[[128 126 137]
 [129 121 153]
 [128 129 128]
 [129 121 153]
 [128 132 120]]
->
[[129 121 153]
 [128 129 128]]

[[148 134 151 151]
 [139 145 139 139]
 [157 100 157 157]]
->
[[139 145 139]
 [157 100 157]]

[[137 124 104]
 [125 122 126]
 [142 129 139]
 [130 128 106]]
->
[[125 122 126]
 [142 129 139]]

[[131 134 133]
 [140 138 141]
 [142 144 156]
 [124 119 127]
 [136 137 143]]
->
[[140 138 141]
 [142 144 156]]

[[112 128 120]
 [106 145 137]
 [138 130 124]
 [145 126 128]]
->
[[106 145 137]
 [138 130 124]]

[[131 120 106 121]
 [131 123 117 122]
 [122 114 115 131]
 [129 132 128 134]
 [147 109 136 125]]
->
[[131 123 117]
 [122 114 115]]
---
[[116 124 137]
 [139 105 144]
 [139 118 118]
 [138 113 151]
 [113 111 152]]
->
[[105 144]
 [118 118]]

[[128 122  98]
 [128 115 126]
 [128 127 126]]
->
[[115 126]
 [127 126]]

[[131 117 141 146]
 [115 135 114 114]
 [113 137 118 107]
 [135 122 133 139]
 [142 119 144 143]]
->
[[135 114]
 [137 118]]

[[119 116 123 121 126]
 [136 136 129 133 119]
 [104 111 142 135 116]
 [132 127 151 119 124]]
->
[[136 129]
 [111 142]]

[[135 136 122 126]
 [140 116 124 120]
 [136 106 121 130]
 [136 135 122 124]
 [129 121 138 136]]
->
[[116 124]
 [106 121]]

[[113 110 134 104]
 [124 135 144 122]
 [123 130 131 123]
 [114 107 126 105]
 [139 143 132 145]]
->
[[135 144]
 [130 131]]

[[141 156 117 133]
 [118  99 134 137]
 [126 131 134 132]]
->
[[ 99 134]
 [131 134]]

[[130 111 126 115 140]
 [135 126 128 111 147]
 [145 154 155 122 133]]
->
[[126 128]
 [154 155]]

[[119 130 138 119]
 [127 131 132 131]
 [134 127 112 120]
 [127 128 125 124]
 [118 123 153 132]]
->
[[131 132]
 [127 112]]
